Rows and roughly how far along a hidden order each lies, from 0 to 20
[  2  39  -3   5  26  -8  34  14  -6  34  13   1  13  23  31   0   0  -2
 -34  -7 -22 -19  10   2  -8  -3  58 -59 -41   1 -19  -7  21   5  10  -9
  35   7]  7
[ 14 -38  13 -22  12  17  34 -26  34   8   6  13  -5 -29  12   3 -44   0
  -8   7   6 -12  20 -33  37   2 -86 -63 -11 -37 -20   8  -8 -20   4  20
 -16 -13]  2
[ 16 -18  -5   7 -49  -7 -16   2   1  20 -11  23 -11 -33 -22 -13  39  14
   5  23  38 -23 -34 -12 -43 -15 -16  -4  21  21   8  -2   2  27 -34  15
 -27 -12]  15
[  1   0  19  -6 -35  26   5 -27  23  14 -35 -10 -16 -25   4 -10  -1   5
  15 -10   8 -41  -5 -16   1   5 -77 -36  18 -27 -19  10  10   2 -10  25
 -27  -6]  5
[ 11  16 -12  27 -50  -3 -25  16 -19 -20   1   9  33  17  35  16 -24   0
 -33 -40 -36 -20  41  -7   0  33  27 -40 -22   3  18 -21  13   6  15 -22
  56  19]  6
[  1  20 -14  34 -26 -12 -30  14 -40 -31  27   9  33  10  52  11  -2 -13
 -10 -11 -30  -7  56  -3   6  34  53 -26 -16   2   1   0   4  -5  22 -41
  27  10]  9
[-24   9 -32 -21  61 -22 -32  -3 -30  24  24  -7  -9  23  -9  10  68   9
   9 -39  13   7 -31  15  21   0 -14  51 -34  10 -38  -9   1 -26  22 -28
  26  13]  18
[-19  39 -12  27 -20  -5 -38  13 -21  -2  40  13  32  54   1  -6  28  -4
   7  -3   1   1  -3   8  18 -13  76  63 -17  12 -26 -18  27  -7  23 -31
  24  20]  16
[   1   -4    7  -20 -100  -28   20  -19   21  -23  -10   10   -9  -58
   -2  -15   -4   17   12   14   22   13   19  -39  -10   13  -18  -18
   10   -4   -5   43  -16   -3  -29    2  -30   11]  10
[-53  16 -28 -19  65  -2 -13  11 -44  -4  14 -14  -3  25  -8  -8  65  -3
  23  18  10  28 -33  36  19  -7  29  64 -12  27 -27  12   4 -21  12 -13
  -2   8]  19
[-13  29  -7  50   2 -22 -11  15 -11  19   3 -25   6  31  21  19  33 -17
   9  -9  10   8  25  28  22  -8  57   0 -30 -14   2   3   2   6  20 -29
 -25  15]  12
[ -4   1  27  -5 -58  14   4 -32  24   9 -40 -36 -33 -32   5  -5  -4   6
  14 -13   5 -34 -20 -13  10   4 -81 -39   8 -22 -23  41 -10  -1  -1  20
 -29   0]  6
[ 12  54   1   3  60 -28  41  20 -12  62  -5 -19  16  13  -3   9  25   5
 -40 -27 -21   0   2  10   9 -15  -5 -71 -29  -6   2 -26  48  13   3   2
  26  20]  6
[ 33 -37   8 -12  52 -25  25  -4   5 -14  19  -7  -3  -6  21  17  -4  -5
 -16 -21 -45   9  38  -5  16  10 -23 -17 -27   5  49  -9   2  -2   9  -9
  40 -23]  1
[ 33 -22  14   4  26 -21   8   9  19   4  -1 -44  -8   5  11  15  11 -16
 -26 -41 -33  11  16  17  30  -7  -4 -37 -31  -7  45   4  -6   5  19  -5
  26  -7]  2
[ 21 -42   5 -21  23  29  19 -25  39 -12  -6  -7 -12 -21   1   9 -45  -5
  -7 -14  -7  16  33  -4  24   0 -87 -53   2 -38   7  -3 -25 -24  23  10
 -27 -20]  1
[ -13  -31   18  -11  -10   34   26  -20   43   -2  -29   -9  -13   20
  -18    8 -100   -5  -20    2  -23   -5   19    3   -9  -28   -9  -59
    9  -21   14   11  -26  -15   -1   27  -44  -10]  0
[ 21 -36  10 -15  52 -31  44  -4  14   5  14   9   5   6  11  14 -25  -2
 -19 -13 -47   2  35 -19   5  -2 -11 -28 -30   4  37  -8  15   0  -3  12
  35 -23]  0
[ 23  -1  20  12 -17 -26   1  16   9  -7 -24 -54   7   4  -7  19  -4  -4
 -38 -56 -28  14  16  19  35  -1 -10 -38 -27 -11  56 -12  14   9  16 -10
  31  13]  3
[ -2  28   1  29  -2 -16 -62  -4 -23  22  35  -8   3  22   3   8  42  -8
   4 -34   2   6  -6  19  22  -6  17  77 -34  -7 -19 -13   8  -8  39 -47
  20  28]  15
[  2   1 -29  49  -7 -17 -28   3 -11  18   2 -21  -7   9  40  40  51 -18
  -1 -46 -12  -3  60  26  25  20  -3 -30 -36 -30  20 -19 -17  -2  29 -39
 -11   7]  11
[ -5  -7  -7   4  -9  -3 -44   4 -15  20 -17  26 -17   2 -15  19  33  -3
   0  -7  31 -16 -45  26   2   7 -22  70  16 -10  15 -31 -28   5  -1   6
  37  13]  20
[  7  10  -3 -19  57  -6 -28   7 -15  24  31  25 -19 -33 -22  15  52   7
  18  -4  32   3 -37  17 -11  10 -41  58  31   4   0 -35   9  -1  -2  -6
  47  16]  20

[  2   9  -5   4   9  11  -8  11 -28   4   8  12  18  22   1 -27   7   1
  -2 -15   6  20   5   9  25   5  -6 -11  -8  28]  0
[ -9  -5   2  39 -11 -47   1   4 -10 -14   6  11   3  17   3  19  -7  10
   0  -1  18   9 -40  -8  61 -17  -9   8   2  -7]  6
[  1  13  16  17 -13  36   3  23 -28   2  -7 -18 -17  -7 -35  -1  19  11
  33 -15   4  10  14 -13  20   4   0   4  -4 -17]  19
[-10   2   5  18   1  15 -16  21 -29  15   8  -9 -47  -3 -11   0  17   3
  34   1  -5   5  19  -8  58  -1  16   1   0 -31]  14
[  2   8  -2   3  21  14  -8   5 -29   5  10  17  21  21  19 -22   3   2
  16  -7   8  20   4   1  53   1  -4  -3 -12  29]  0
[ -7  -5   0  36  -6 -36  -1   1   0 -18   2  15   3  21  15  19  -8   9
  -8  -7  16  13 -39 -18  27 -11 -15   6   8   1]  6
[ -1   9  -1  22  15  -9  -9   1 -32  -5   8  14  13  14  43 -23  -5   0
  17   2  13  23   1 -14  48  -9  -9   7  -8  30]  0
[ 14  38  13  16 -28  -5   3  23 -41  -9  -7 -26  11  -5 -43   4   4  -4
  11 -19 -12  11  22 -11  -2   0  -5   9   1   7]  20
[  0   7  -3   3  24  16  -8  13 -26   3  10  10  13  21   5 -19   5   1
   6 -13  10  19   5  15  44   2  -3  -7 -13  28]  0
[-15   2  -9  22   3   2   0  13 -36  11   0 -19 -28  17  -6  -4  16 -14
 -20  -2   6  11  18  10  29  -6  17 -16  -3   4]  5
[ -7  -9   3  33  13 -29  -2  -7 -30 -13   7  11  12  13  28   5  -7   4
   7   7  15  15 -20 -18  54 -21  -7  19  -6   9]  2
[ -8 -13   2  24 -32 -44  -1  18  26 -13   1  -5   2  11 -21  16  -8   6
   9  -1  24   8 -14  -4  47  -9 -16  -8   2  -5]  10
[ -1   7   1  28  16 -12  -7 -10 -28  -9   6  13  12  15  50 -10 -11   0
  11   4  11  25 -17 -20  46 -12 -14  11  -3  20]  1
[  8  32  12  13 -24 -19   5  38 -10  -6  -6 -25   9  -7 -53  12  11 -16
  13 -15 -16   9  35  -4  -4   1  -2  11  -1   4]  20
[  0  10   1  17  20  -8  -8  -5 -29  -3   9  11  19  20  39 -16  -5  -1
  15   6   9  22  -1 -14  60  -9 -11  10 -11  26]  0
[  5  35  17  16 -15   6   3  18 -28  -3  -8 -19 -20  -8 -54   0  19  10
  27 -20   2  13  16 -14  12   3  -3   7  -4 -18]  19
[ -5   4   6  13  -9  17  -9  17 -26   5   5 -11 -44   0   2   0  13   4
  34   0  -3   7  16  -9  47   1  13  -3   7 -28]  14
[-13   3  -7  12  -5   7  -7  15 -30  11   2 -26 -41  19   2  -3  10 -14
 -11   2  -3   7  17   3  34  -5  23 -14   3  -8]  8
[ -9  -3   2  39  -1 -40  -3  -7 -15 -18   3  13   3  16  30  14  -6   6
   3   1  15  11 -28 -14  41 -17 -10  17   1   1]  4
[ -6  -7   0   8 -49 -41  -6  30  38 -17  -6  -8  13  11 -12  18  -7   7
  10  -1  24   9   9  -5  38   3 -15 -21   8  -8]  13
[ -9  -1   1   4 -51 -38  -5  45  17  -7  -1 -15  29   2  21  22  -2 -10
  16   3  12   8  46   2  45   7  -1 -12  -4   4]  16
[ -6  -7   2  35  -5 -38  -2  -1  -4 -18   2  11   4  18  17  20  -7  12
   3  -2  16  13 -48 -13  47 -15 -14  11   5  -4]  5
[ -8 -11   2  34 -16 -35   0   9  13 -14   1   4  -4  17  -7  17  -7  10
   6  -2  21   5 -32  -6  62 -13 -13  -1   3  -6]  8
[ -9  -9   0  22 -48 -41  -5  34  33 -11  -1 -10  13   7 -31  18  -8   3
  12  -1  25   8  14  -4  55   1  -9 -17   3  -1]  13
[  6  26  13  19 -27 -16   2  37 -11  -8  -4 -24  19  -4 -51  15  10 -19
  13 -12 -17   9  41   2  16   0   1  10  -3   5]  20
[ -3  10   0  23   8 -17  -6 -13 -28 -10   5  14  12  17  51  -4  -6   1
   5   6  12  18 -14 -21  47 -15 -14  15  -4  17]  1
[ -3   3   2  12  31  15  -6  11 -34   9  16   7  13  20   7 -22  10   1
  12  -7  11  16  12   7  48  -4   6  -7 -19  29]  0
[ -8   6   9  14  -8  11  -6  19 -31  11   7  -9 -43  -4  -8  -1  16   8
  36  -5   1   7  23  -9  40   4  11   2   1 -26]  15
[ -1   9   0  19  11 -11  -8  -4 -22  -6   7  15  13  14  52 -14  -9  -3
  14   2  10  22  -4 -19  45  -7 -13  13  -5  27]  1
[ -8   2   3  10  -9  12  -7  19 -25  12   6 -11 -47   4   3  -1   8  -1
  28   0  -8   8  15 -10  49   3  16  -2   9 -25]  13

Part 3:
[ 11  -5  -2  -3  -1  34   4 -30  10  61  52   9  23  48 -11  -4   6  11
   3 -39  51 -24 -22 -12 -24   4  -9  32  34 -10   2 -34   4  30   6  27
  41 -16  -6   7  18 -82 -43 -20   2 -21  42 -47  42 -11 -37   5  19   0
  22  36  13 -37   8  43 -38  47  -8  13   3  76  74   5 -29  -8 -46  12
  61  19 -55 -18   8]  10
[ 18 -16 -26 -11  -1  28  12 -37   1  13  37  37   8  44   5  14   7  14
  11 -21 -12  31 -15  -5   0   5  -6  24   9 -13   0 -20   5   1  27 -24
  19 -59   6 -27  14 -24 -28 -11  17  -3  29 -28  64  16 -12  17  26   7
  37  18 -13   7  19  38 -12  22  -6   0   7  39  52 -23 -15 -15 -26  31
  12  27 -46  -7  23]  0
[  6   4 -22   3  -6  27  11 -32   4  85  29  22  14  21  -2   3   9  16
  28 -10  -8  19 -17 -11  -3  -7   5  47  17   6   2 -33   2  41   0  -6
  12 -61   9 -37  26 -14 -23   6   6 -15  23 -13  27  26 -16   8   0  10
  30 -25   0   8  33  27 -23  26 -21  10   0  31   0  20   0  -5 -14   9
  58  10 -20   2   0]  19
[ -7   4 -19   1 -14  18  -8 -34   1  44  28  29  20  24 -10   0  16  29
  13  -8   9   5 -34  16 -14 -14 -11  30 -12 -15   6 -53   5  48 -12  12
  52 -10   7   3   4 -39 -39  11 -11 -17  19 -32  23  24 -43  -5   5  25
  39   4   0  -5  35  22 -14  21   7  23  -4  52   7   8  16 -13 -37  -5
  57   4 -22  12 -12]  12
[  4  -2 -30   4  -6  11  -2 -27  -2  77  32  32  15  15   4   7  17   8
  27   0 -23  19  -3  -8   1  -7   1  50   1  14   2 -40   2  33  -5   7
  15 -41  20 -34  26   5 -16  16  19 -17  12 -20  13  26   0   2  -7  13
  29 -18  -4  25  49  19 -12  11  -8   7   0   0 -15  16  24  -6  -3   4
  45  10 -21  14  -7]  20
[ 13 -18 -21 -12  -5  28   1 -40   2   5  39  33  12  40   4   9   8  18
   6 -23   5  20 -22   0  -8   2 -11  26   3 -17  -1 -28   8   8  18 -12
  35 -48   8  -5  12 -35 -30  -1  14 -15  32 -49  50  10 -31  10  21  24
  43  27  -6   1  12  28 -12  39   0   1   6  52  50 -21 -18 -14 -34  20
  23  28 -56  -4  12]  2
[  0 -23 -33 -26  -6  18 -15 -36  -3 -29  40  44  17  39  16  18  13  18
  -5 -11  12  23 -27  12  -5  -4 -19  45 -23 -28  -3 -37  11  13  14 -23
  44 -44  20   8  -1 -14 -29  19  13 -16  35 -76  23   3 -37   3   2  41
  55  33  -5  15  13  16   7  13  12   7  -2  61  26 -24 -10 -19 -28  21
  -5  27 -50   8  -7]  3
[  3 -12 -19  -4 -10  18 -10 -27   1  12  44  27  21  44  -3   7  11  15
   4 -17  16   4 -23   6 -17  -1  -9  33  -3 -18   1 -39   7  20   9   7
  51 -20  10  10  11 -43 -34  -2   7 -10  34 -57  35   8 -27   4  14  32
  29  32  -2  -4  32  18 -11  24  11   8   2  56  42 -14  -3 -15 -37  14
  28  17 -44   3  -4]  4
[  3  -1 -18  10 -14  17  -6 -32   2  37  42  30  22  37 -16   1  13  22
   7 -17   2  10 -14   8 -18  -2  -3  30  -1 -18   4 -41   5  24   0  -4
  40  -4   3   6  12 -50 -27 -10  -3 -12  35 -25  47  18 -44   7  22  18
  30  19  -5  -6  37  37 -24  10   9   8   5  65  35 -10   5 -13 -37  -1
  36   8 -31   3   2]  4
[  4 -14 -17 -14  -4  16 -10 -34   1  33  37  25  15  34   7   7   3  10
  20 -12  18  -5 -24 -10  -5  -1 -11  63  15  -1   1 -36   5  38   0  12
  41 -49  17  -1  17 -26 -38  18  14 -21  27 -54   9 -10  -1  -6  -7  21
  30  17   9  -7  39  12 -13  22  -1  12  -5  37  34  11  -8  -6 -29  11
  34  15 -62   3 -14]  16
[ -8  -7 -22  -7 -10  18 -19 -33   0  28  37  52  19  34   1   3  14  24
  10 -15  18  -1 -26  12 -14 -11 -13  40  -8 -16   4 -60   7  41  -8  11
  52 -19  11  23   4 -41 -27  17  -4 -19  22 -55  15   3 -35  -4   3  30
  34  20   4  -6  27  14 -10  20  16  21  -4  55  21   1   3 -15 -33   2
  40   9 -43  10 -18]  11
[  5 -15 -28 -15   2  25  -2 -38  -1  49  46  -1  15  15  23  12  10   0
  25  -6   0  17 -13 -13   4   0  -7  68   6  14  -6 -13   5  21   9 -13
   2 -37  24 -38  28  14 -19  25  34 -20   3 -39  14  13   7   3 -16  22
  34 -12  -1  21  34   3  -3  11 -18   3   0  17  10  13  -2  -7   1  20
  21  22 -44   7 -11]  20
[  2   3 -17  -4  -7  29   4 -33   5  65  34  30  16  36  -2   2  14  21
  16  -7  10  10 -21  -1  -7 -10 -13  43   9  -4   4 -45   4  48  -3   5
  42 -37   7 -15  13 -31 -33   7  -2 -18  26 -38  16  12 -24  -3  -2  19
  29 -12   1  -3  19  27 -18  33 -12  15  -5  38  17  17  -3  -9 -16  15
  59  11 -31   2  -4]  16
[  2  -6 -12 -12  -4  32  -4 -34   6  35  39  20  17  39   2  -1  10  15
  11 -20  41  -8 -31  -2 -13  -4 -16  43  15 -11   0 -45   5  38   3   7
  52 -33   5   6  12 -45 -36   8   3 -24  37 -51  20  -9 -28  -3  -1  13
  33  16   9 -17  21  18 -18  43  -5  16  -4  55  50   9 -19  -9 -34  14
  57  20 -64  -5  -5]  14
[  5   2 -13  -5  -5  34   7 -38   6  62  25  22  13  26   0   0  15  18
  15 -13   8   8 -18  -5  -6  -9 -13  45  13  -2   2 -38   1  41  -1   0
  29 -38   5 -19  16 -13 -40   5   1 -19  32 -22  23  11 -27   0  -3   9
  28 -15   2  -2  33  27 -20  37 -16  14  -4  45  22  13  -7  -6 -21  13
  56  12 -34   1  -1]  17
